(in the rows, 128 means zero)
Each row of numbers stands for one object and depends on some of the facts below. Use the named rows to name the rest.

Named rows:
q793: [132 125 138 147 116 126 150 185 146  98 134 105 145 137 109 139 127 112
 126 101 128 127 113 114 143 110 120 132 148 126 161 122 148  90  77 138
 188 102 163 118 121 100 131 146 116 122 127 116 116]
q81: [113 183 153 129 139 110 126 135 124 140 186 135 118 186 102  72 140 143
  99  93 156 167  57 115 186 125 106 152 172 192  85  97 145 164  40 105
 143 125 178 172 126 167 102 125 110 156  42  63  88]
q452: [152 133 106 135  57 114 125 156 144 131 185  73 116 137 115 140  97 112
 118 106 160 105 108 116 133 128 115 108 159  78 149 111 114 112  82 136
 133 146 130 131 121  88 124 113 147 110 109 144 130]
q354: [148 140 111 146 134 123 124 175 116 128 155 124 101 155 114 102 134 119
 126 120 153 142 108  98 136 146 118 144 156 109 133 109 137 105  72  97
 148 124 155 152 133 115 143 151 104 141 116 117 135]
q592: [ 17 108 152 127 105 129 152 178  96 103 122 179 123 110 104 205 124  99
 155 135 121  95  96 110 156 199 148 155 123 134 153 144 103 123  91 158
 138 125 152 181 146 146 164 133  71 117 108 147 143]
q448: [131 152 131 143  71 112 129 139 124 121 172 107 129 145 129 129 113 148
 124 120 138 105 111 118 124 131 122 125 144 111 143  87 134 119  91 142
 131 143 151 113 114 112 137 122 126 133 129 144 111]
q712: [163 130  99 172 127  95  79 155 160  58 128 127 144 124  98 142 152 119
 170 105  95 143  89 148 174 146 108 150 108 154 151 182 161 111 120 165
 171  69 132  99 118 108  90 118 110 135 140 122 130]
q215: [124 153 130 149  80 113 129 135 119 121 168 115 126 143 119 131 124 148
 122 125 130  98 107 114 112 130 126 126 144 113 155  77 130 116  87 133
 138 149 148 105 116 114 137 123 122 147 130 147 113]
q203: [ 79 135 126 140 127 119 190  96 144 154 119 143 137 150  43 112 136 126
  97  92 155 163 135 138 136 111 188 129 167 200 107 108 114 210  90 131
 137  86 153 141 146 139  94  88 129 139  39 111 118]
q877: [134 121  89 151 113  76  94 143 145  83 162 169 131 111  92 164 120 110
 171 129 109 138  99 131 167 195 144 167 116 159 135 166 115 147 109 161
 128  65 135 134 156 109 111 112 113 133 136 139 147]
q763: [121 115 142 116 119 125 134  83 102 140  83 125 126 116 130 140 135 131
 117 123 128 108 140 146 108 115 116 125 118 133 123 138 137 114 175 144
  96 147  99 136 101 148 121  97 120 120 139 162 129]
q838: [161 112 133 125 165 130 130 108 150 113  49 127 152 115 100 122 174 121
 124 107 110 144 143 154 129  75 115 121 113 156 134 172 149 109 175 146
 133  81 110 117 107 130  92 116 119 118 132 136 127]
q385: [144 121 119 128 128 123 106  71 126 129  90 126 134 116 125 134 145 139
 128 126 116 126 140 158 117 121 121 123 109 139 114 158 133 141 189 147
  93 137  92 113 107 140 105  88 134 126 142 160 134]
q404: [144 115 126 143 173 149 141 111 155 117  62 131 158 120 118 110 160 136
 129 121 105 155 172 160 116  83 143 114 102 155 133 156 146 138 174 132
 158  88 119  79 124 127 100 134 138 129 135 118 128]
q573: [ 94 117 139 106 107 145 103 115 128 127 127 115 127 105 153 167 115 110
 141 134 117  98 114 148 140 151 106 107 104 112 127 174 109 135 163 148
 106 171  90 141 124 146 125 110 143 106 127 131 146]
q458: [107 176 199  76 123  99 131  64 124 151 186 118 157 161 144 102 101 160
  78 112 129 139  66 138 155  89  95 146 152 217  74  82 141 167 100 137
 114 149 154 143 107 180  92  95 163 138  75  75  67]
q764: [146 129 156  98 122 117 129 111 118 139 150 113 139 125 163 136  99 138
 108 144 127 104 126 118 105 109 110 130 130 123 122  92 132 106 136 129
 118 150 129 125 112 127 138 127 158 124 157 130 108]
q879: [140 118 151  85 167  98 148 134 127 126 139 166 147 112 124 157 101 114
 113 149 121 120 138  99  98 117 139 149 139 150 134  87 102 119 120 127
 116  85 138 146 148 112 145 145 142 126 142 124 119]
q302: [120 155 115 164 211 194 121 112 116 159  73 186 108 156 102  84 210 171
 120 183  73 129 170 111  45 104 176  74 100 116 157  85 107 177 144  81
 133 137  84  63 160 151 113 171 116 218 101 110 163]

There are 3 kinds of fact about the objects: banugo, staga, kilum.
banugo a <- q10,q128,q156,q159,q207,q209,q214,q215,q225,q228,q236,q244,q250,q294,q295,q300,q303,q311,q324,q385,q391,q408,q441,q446,q448,q452,q458,q459,q467,q477,q478,q503,q509,q516,q521,q526,q539,q55,q552,q57,q570,q573,q612,q616,q62,q664,q665,q700,q732,q734,q737,q740,q750,q760,q763,q764,q765,q79,q792,q803,q816,q825,q829,q84,q844,q855,q886,q927,q938,q950,q959
banugo d <- q103,q131,q24,q318,q320,q327,q372,q388,q404,q470,q507,q594,q66,q712,q720,q721,q746,q793,q795,q838,q90,q903
banugo b <- q108,q191,q204,q229,q238,q239,q256,q268,q273,q293,q302,q308,q312,q323,q343,q354,q400,q43,q484,q527,q531,q547,q575,q604,q637,q682,q69,q693,q711,q728,q738,q809,q81,q851,q865,q890,q905,q915,q934,q939
banugo c <- q160,q163,q178,q203,q220,q23,q309,q412,q532,q554,q556,q558,q592,q61,q638,q647,q661,q72,q863,q877,q879,q990
q103 staga q458
q108 staga q903
q156 staga q128,q939
q191 staga q734
q203 staga q803,q693,q388,q458
q215 staga q721,q879
q228 staga q256,q682
q229 staga q467,q558,q573
q23 staga q647,q327,q616,q760
q238 staga q664,q66
q239 staga q294
q250 staga q66
q273 staga q890
q293 staga q244,q308,q24
q295 staga q478,q159,q10
q311 staga q256,q573
q318 staga q558,q682,q604
q323 staga q207,q547,q24
q354 staga q604,q408
q400 staga q682,q760
q412 staga q737
q43 staga q700,q573,q225
q446 staga q458,q734
q448 staga q616,q343
q452 staga q478,q256,q441,q209,q903
q470 staga q236,q484,q903
q477 staga q131,q765,q664
q507 staga q803,q209
q521 staga q721,q302,q160
q526 staga q303,q809,q763,q890
q539 staga q527,q309,q441,q732,q484
q55 staga q302,q404,q327,q594
q57 staga q408
q570 staga q720
q575 staga q531
q592 staga q61
q62 staga q309,q764,q720
q637 staga q391,q256
q661 staga q886,q178,q256,q72,q795
q665 staga q404,q844,q737,q664
q69 staga q879,q720
q712 staga q647,q503
q728 staga q220,q711
q740 staga q905
q746 staga q160,q484
q750 staga q309,q990
q793 staga q128,q763,q441,q10
q81 staga q458
q816 staga q302
q825 staga q327
q829 staga q178,q803,q732
q851 staga q664
q855 staga q204
q863 staga q61,q890
q865 staga q244,q385,q327,q209,q66
q877 staga q990,q765,q732,q459
q90 staga q72,q484,q760
q915 staga q79,q268
q927 staga q72,q664
q938 staga q484,q300
q950 staga q131,q554,q320,q890
q959 staga q302
q131 kilum q343
q159 kilum q527
q163 kilum q302,q236
q191 kilum q250
q203 kilum q236
q204 kilum q829
q207 kilum q507
q209 kilum q792
q225 kilum q792
q228 kilum q712,q734,q408
q23 kilum q204,q57
q236 kilum q792
q239 kilum q829,q915
q256 kilum q312,q855
q268 kilum q863
q300 kilum q412,q239
q302 kilum q72,q890
q320 kilum q214
q323 kilum q816
q324 kilum q647,q61
q343 kilum q470,q915
q372 kilum q72,q191
q385 kilum q131,q638
q404 kilum q721
q408 kilum q295
q412 kilum q404,q214,q209,q638,q408
q446 kilum q160
q467 kilum q855
q470 kilum q204,q302,q516
q507 kilum q467,q295,q343
q509 kilum q57
q516 kilum q829,q61,q890,q250
q521 kilum q552
q527 kilum q721
q531 kilum q61,q638
q532 kilum q204
q552 kilum q594
q556 kilum q527,q256
q57 kilum q256,q214,q554
q570 kilum q324,q250
q573 kilum q312
q592 kilum q160
q594 kilum q795,q84
q61 kilum q728
q612 kilum q721,q163
q638 kilum q527,q209,q915
q647 kilum q638,q446
q66 kilum q408
q661 kilum q693,q915,q734
q712 kilum q554,q851,q877
q721 kilum q302,q209,q203
q728 kilum q204
q738 kilum q792,q647,q256
q740 kilum q507,q160,q573
q760 kilum q236
q763 kilum q556
q765 kilum q446
q792 kilum q72
q816 kilum q412
q838 kilum q829,q214
q855 kilum q728
q863 kilum q592,q795
q877 kilum q207
q890 kilum q204,q792
q905 kilum q712
q927 kilum q323,q385,q57,q638
q934 kilum q647
q938 kilum q738
q950 kilum q467,q84

Which object is each row?
No name comes twice in this set of rows, the named rows included.
[ 64 126 115 161  73 154 120 120 119 121 132 120 119 129 121 145 129 131
 157 125 124 110 117 152 151 171 143 112 114 114 137 162 123 168 125 151
 144 169 115 108 129 145 122 102 122 133 111 140 146] | q855
[136 105 110 139 191 165 128 113 115 156  89 130 102 134 130  95 136 113
 128 141 132 169 162 129 119 141 155 123 116 130 103 162 132 158 167  88
 134 132  99 132 141 140 125 136 138 141 123  96 157] | q527
[ 78 185 150 136  74 142  90 156 118  99 156 168 125 140 109 158 191 162
 143 146  80  42  78 117  99 136  96  89 119  90 187  91  94 100  79 157
  98 168 130 112 135 156 133 157  82 170  91 167 129] | q521
[ 97 142 119 163 143 165 163 135 124 156 113 123  99 169  89  76 153 133
 111 102 164 163 133 126 138 128 160 120 155 140 112 123 132 168  96  90
 147 138 147 147 136 150 121 124 102 147  64 102 135] | q191
[147 132 122 130 138  96  79  69 128 115 180 117 142 126 158 134  87 143
 138 144  92 149 102 145 149 160 122 153 100 179  97 149 149 184 159 145
 150 138 105  84 116 140  94  83 183 151 163  86 119] | q734
[129 190 129 162  93 126 102 145 124 103 176 160 132 158 106 125 174 190
 132 161  73  64 101 104  68 118 132  93 125 102 190  39 111 123  72 142
 132 151 132  54 135 124 124 154 112 208 114 150 122] | q959
[123 128  87 181  77 114 102 101 124 109 123 119 116 131  92 131 143 136
 150 106 125 129 116 150 144 164 140 131 119 133 138 161 147 157 138 155
 130 134 110  97 108 121  99  74 122 138 129 159 143] | q57
[118 113 138 118 117 152 159  77 116 164  73 111 129 126 121 120 138 138
  97 118 144 121 171 148  96  87 146  99 132 122 120 132 122 142 175 128
  97 152 101 121 108 141 121  95 140 119 120 155 130] | q225
[168 128 115 133 146 109  95 121 170  83  88 152 167 102 144 126 161 138
 157 113  98 154 138 167 166 102 102 144  95 159 121 182 152 105 169 158
 124  65 139 105 122 132 115 141 117 108 164 125 111] | q66
[201 126 108 122 184  93  60 115 117 102 117 152 107 128 136 121 155 120
 144 137 112 156  95 121 144 149  87 161 107 155 102 170 150 107 156 116
 102 102 109 154 119 134 107 135 113 141 155 120 135] | q905

The same objects again, as new rows of numbers:
Some objects and their rows:
q295: [150 123 149 162 143 115 141 120 129 137 180 130 136 133 107 109 147 112
 129  84 159 114 117 130 108 150  79 133 144 116  94 112 130 119  96 126
 111 123 130 111 146 133 129 123 114 113 158]
q792: [123 142 156 146  87  73  62 148 112 109  87 110 115 100 203 171  48 138
 112 161 184 137 142 122 127 207 122 154  97 143  98 158 144 137  69 107
 111 136 117 132 112 134  48  14 144 113 103]
q728: [145 198 113  66 172 139 173 159 103 191 150 115 112  47 148 113 139  99
 111 214 117 153 201 127 116 124 155 106 124 111 164 115 160 139 134 157
 100 167 165 200 124 145 200  61 124 139 129]
q855: [157 161 142 115 183  86 143 138 154 132 174  94 134  68 114 135 158 118
 146 164 151 134 157  93 113 152 137 102 119 128 148 123 163 102 121 157
 105 133 118 164 145 133 162  65 120 133 145]
q750: [128 119 159 173 146 143 125 116 117 142 167 141 129 141 108 125 136 103
 123  96 162 113 122 123 102 133  90 117 138 121  85 112 131 104  93 118
 109 132 130 112 138 126 138 124 113 103 156]
q734: [157  94 165 138 152 112  87 112 135 121 156 123 137 119  96 170 115  99
 140  95 114  92 126 109 118 131 125 124 141 100  62 128 112 102 105 145
 120 154 151 113 145 117 138 125 138 104 144]
q191: [148 157 120 107 171 127  97 163 130 140 151 113 100  76 137 148 154 105
 142 150 118 128 144 137 134 146 108 120  95 125 131 102  93 114 151 146
  90 139 141 158 108 139 139  71 134 114 123]
q308: [154 109 130 104 130 131 107 140 132 149 144 144 121 146 124 135 118  98
 152  96 103 121 125 112 125 119 110 151 114 118  88 107  89 121 127 166
 107 150 180 126 125 127 158 143 132 106 121]
q527: [138 160 136  82 168 173 133 174  88  86 143 138  91 192 125 152 142 133
 158 175  47  90  86 216 133 130 126 119 122  97  83 126  57 114 222 109
 135  99  57  99 111 166 103 112 130  95  99]
q638: [166 159 131  89 162 118 124 155 156  59 131 108  92 141  96 137 183 146
 154 147  96 134  88 160 134 157 148 123 109 115  87 110  88 119 211 120
 140 101  79  99 117 115 120  93 136 107 101]
q764: [133  99 167 160 150 124 109 116 129 126 157 143 139 139 108 154 126  97
 143 108 127 103 130 115 110 130 114 131 156 110  75 127 119  99  99 138
 115 148 141 116 153 125 141 128 127  95 137]
q354: [173 129 121 106 137 111 124 137 127 169 168 137 125 118 123 102 126 108
 122  71 120 117 118 142 119 134  84 153 126 117 100  93  80 143 125 151
 102 136 176 139 116 124 135 128 132 113 141]
q760: [141 113 158 112 134  86 113 156 133  93 123 121 115 148 143 156  71 140
 153 163 132 113 119 117 117 169 148 148 131 142 108 157 126 117 118 125
 150 123 102 123 133 147  91  85 140 131 102]
q746: [132 120 174 135 118 165 143 144 128 163 135 130 119 163 107 115 151 102
 107  80 149 110 128 119 102 120  97 140 130 145 114  76  88  98 114 132
 132 137 155 111 132 119 139 103  97 118 137]
q303: [146 130 160 133 114  99 127 105 143 152 163 133 159 141 106 140 130 121
 157 112 124 112 130 120 107 158 113 139 145  90  63 144 141 120 102 136
 112 134 138 105 152 113 159 137 116  83 137]
q720: [122  94 187 128 113 153 100 131 151 156 130 120 141 156  97 167 134 105
 143 105 108  93 141 124 114 122 122 141 134 114  86  87  76  85 121 146
 140 165 166 112 145 117 148 107 110  88 121]
q302: [127 135 137  85 123 137 102 172 103 122  95 136  95 147 177 164  72 112
 145 196 102 137 144 129 124 148 161 153  98 139 116 147 104 138 146 141
 116 152 132 155 109 147 121  83 143 114  83]
q637: [158 121 133 117 141 124 137 143 128 167 173 154 119 132 132  90 122 104
 131  86 129 112 119 151 115 147  79 148 138 118 111  98  80 138 124 138
 111 134 182 132 116 146 125 129 130 116 131]
q273: [148 144 123 122 102 130 129 124 121 180 165 148 138 139 127 109 155 117
 157  90 117 136 129 150 118 153  77 161 112 100  88 118 106 129 126 153
  88 127 165 121 131 123 164 138 113  74 136]

Which object is each row?
No name comes twice in this set of rows, the named rows included.
[133 143 129 126 117  81  65 178 158 126 121 117 105  96 187 153 113 129
 161 143 163 141 132 134 149 199 108 167  74 145 139 129 109 109 123 158
  88 119 141 149 101 144  84  41 141 100 104] | q738
[125  88 156 128 139 138 108 145 142 142 158 174 131 171 130 137 115  90
 169 122 107 107 133 138 109 129 116 161 146 111 104 116  79 104 127 162
 128 156 175 134 133 158 133 152 128  89 111] | q484
[140 154 138 147 157 129 139 157 165  90 149 127  98 117 118 110 207 118
 132 138 176 164 127 141 119 159 109 125 111 135 137  95 132 108 159 132
 106 114 114 132 117 118 125  65 120 105 112] | q877
[130 115 174 126 125 146 100 134 146 150 139 109 141 129  92 159 137  99
 123  91 121  89 137 125 118 130 113 133 134 116  86  81  73 101 116 147
 135 162 168 120 132 113 133  98 113 105 127] | q388
[155 135 149 152 185  76  90 158 170  91 182  89 109  63 113 151 184 121
 163 105 171 118 124  95 131 162  98 107  90 145 130 109 147  70 133 161
  91 113 107 141 127 126 112  63 127 115 151] | q446
[151 142 124 104 151  99  94 175 154 127 154 114 115 110 143 138 150 126
 175 139 121 130 126 133 139 162 105 143  87 127 131 118 107 100 165 158
  94 110 142 146 112 147 125  75 132 106 117] | q934
[147 177 131  80 156 131 161 137 146 127 121 113 126  83 124 121 151 108
 107 205 122 159 170 129 108 142 175 119 145 111 127 104 145 146 133 126
 126 174 151 173 131 113 172  58 141 119  96] | q532
[157 148 146 118 160 101 157 154 132 107 164 118 102 141 119 110 153 133
 155 146 146 127  98 109 114 153 110 115 113 151 132 134 148  93 150 130
 118  94  81 118 140 140 123  91 115 137 131] | q927
[174 121 157  99 163  62 118 152 170 107 167  93 131 103 111 156 130 135
 175 138 113 105 121 110 127 174 143 125 127 114 115 143 124 101 147 150
 135 116 107 120 142 137 118  96 130 124 125] | q408
[149 169 126 122 122  88 138 140 179 110 146 116 126 110 113 115 213 144
 151 138 156 171 130 139 128 185 118 139  97 119 118 112 140 125 163 137
  99 108 127 118 129  97 147  72 117  86 111] | q863
[114 183 132  92  81 104 103 154 107 183  96 131 142 100 206 153  78 129
 138 243 113 153 201 150 129 186 155 172 115 100 131 169 153 153 103 137
  92 164 156 166 127 146 144  42 134  77  83] | q890
[168 158 148  95 163 121 124 138 109  95 141 105 108 136 122 162 118 137
 142 151  96 104 106 148 123 144 129 110 116 117  78 145 119 128 157 108
 123 109  69 101 139 134 116 100 134 125 130] | q612
[147 134 167 120 132 151 104 132 138 160 140  97 127 107  92 146 147 107
 111  76 131  94 137 130 116 127 106 123 124 124  90  71  77 104 117 139
 119 161 163 112 125 109 135  95 114 109 144] | q103

The same objects again, as new rows of numbers:
Known rows:
q159: [132 109 137 101 116 135 144 111 121 104 157 147  83 108 108 106 142 134
 124 157 185 127  70 140 133 183 162  96 160  93  93 153]
q446: [ 89 145 138 148 120 107 142 119  88 101 166 158  93 108 110 138 108 109
 140 167 187 148  72 100 173 156 155  83 189 109 113 145]
q160: [ 97 127  91 127 119 121 119  77  85 100 195 192 118  88 111  96 133 142
 134 194 148 119  92 111 166 177 140  98 182 105 105 147]
q886: [109 108  96 100 108 129 111  78  88 104 166 184 102  92 116 112 144 148
 105 174 148 107  80 110 144 185 152 113 167 107  99 146]
q516: [130 103 138 120  72 103 138  80 103 141 186 149  76  92 119 135 131 116
 125 152 194 151  90 111 127 181 168  81 186 107 104 139]
q503: [109 108  96 100 108 129 111  78  89 104 165 184 102  92 116 112 144 147
 105 175 148 107  80 110 145 184 152 113 168 106  99 147]
q934: [ 96 128 137 142 120 106 142 108 113 107 187 173  88  87 112 132 114 109
 138 191 188 144  69 144 168 151 160  77 183 105 117 144]
q959: [ 98 126 100 118  84 107 132  94  79 124 149 185 117  95 155 133 113 129
 110 153 148 108  78 107 157 175 153 121 171 106 109 137]
q302: [136 108 138 100  88 113 144  87 125 142 193 153  76  85 134 115 142 113
 107 195 188 120  66 147 125 177 168  75 167  95 110 124]
q343: [127 104 137 103 111 110 142  89 121 106 185 156  81  86 107 118 138 113
 148 167 190 149  81 146 141 160 162  81 170 100 101 152]
q507: [112 137 136 147 118 103 142 117  87 105 160 150 110 106 109 135 108 104
 150 161 193 149  91 122 166 141 168  79 185 108 122 143]
q927: [102 126 137 145 106 106 144 117  97 115 153 148  92 108 120 137 111 110
 144 151 189 147  74 115 162 166 162  97 180 103 103 152]
q214: [106 111 101 104  95 114 123  85  83 109 153 178 110  93 137 123 127 142
 111 155 149 114  81 110 151 179 154 121 168 105 103 147]
q809: [110 107  97  99 114 116 111  75  96 103 177 194 108  84 120 107 141 137
 113 189 148 109  79 145 151 167 151 104 162 105 108 147]
q556: [129 137 136 132 117 114 144 113 116 112 184 147 108 100 117  96 120 115
 151 166 186 141  75 142 146 173 155  90 173  83 100 152]
q879: [119 117  90 104 108 120 131  74  87 111 193 188 118  88 124  92 140 144
 127 188 147 112  93 126 143 183 143 106 172 101 103 147]
q69: [ 98 125 101 108  92 103 131  88  81 122 153 195 119  84 156 131 112 113
 127 163 147 112  77 145 161 153 152 117 165 104 119 137]
q738: [ 96 149 138 147 120 110 144 115 123 135 196 174  78  87 133 134 114 108
 106 198 190 111  63 145 159 160 165  75 187 104 126 106]
q732: [109 108  97 100 108 129 111  78  89 105 165 185 103  92 117 112 143 147
 106 174 147 107  80 110 145 184 151 114 167 107  99 146]

Name these rows:
No name comes twice in this set of rows, the named rows included.
[ 94 151 114  99  79 105 139  72  77  96 155 180 114  83 156 136 139 118
 138 173 148 130  71 144 127 140 147 123 178 109  89 151] | q915
[104 124 138 136 109 102 144 112 106 118 162 163  97  87 133 134 110 104
 149 161 185 146  72 145 162 149 161  85 175 101 114 149] | q323
[100 137 137 146 102 108 144 116  96 130 161 151  88 105 138 136 112 111
 117 164 181 134  69 110 158 171 162  84 183 105 111 135] | q938
[ 96 141 137 147 122 125 144 112 117  97 196 150  96  99 107 106 124 121
 151 196 189 148  78 120 171 169 147  76 188 102 102 152] | q647
[129 124 137 108 114 135 144 109 123 129 181 147  77 105 115 117 141 133
 104 193 181 108  65 134 129 186 165  77 171  98  99 137] | q760
[133 138 136 122 119 118 144 118 120 105 168 146 111 105 114  93 120 114
 153 155 188 140  74 145 145 171 157 101 163  75  96 153] | q638
[121 133 131 143  91 104 144 107  93 131 181 150 112  96 141 118 112 108
 152 156 177 147  87 134 149 168 154  92 180  94 107 150] | q661
[135 132 133 135 111 109 143 108 106 129 178 149  96 100 118 120 115 110
 114 191 191 123  76 138 132 146 171  76 179 105 121 115] | q372
[124 103 135 140  82 105 137  74 105 129 197 154  80  89 107 116 138 117
 151 179 192 152 104 113 137 177 157  76 190 106 104 147] | q61
[106 117 138 138 112 113 143 110 105 111 169 149  84 102 111 132 120 122
 124 162 188 144  71 112 156 175 162  88 182 104 103 149] | q552
[ 99 111 138 134 120 111 138  95 119 101 193 173  81  86 107 129 129 113
 142 193 191 148  74 144 165 155 159  75 184 107 109 149] | q256

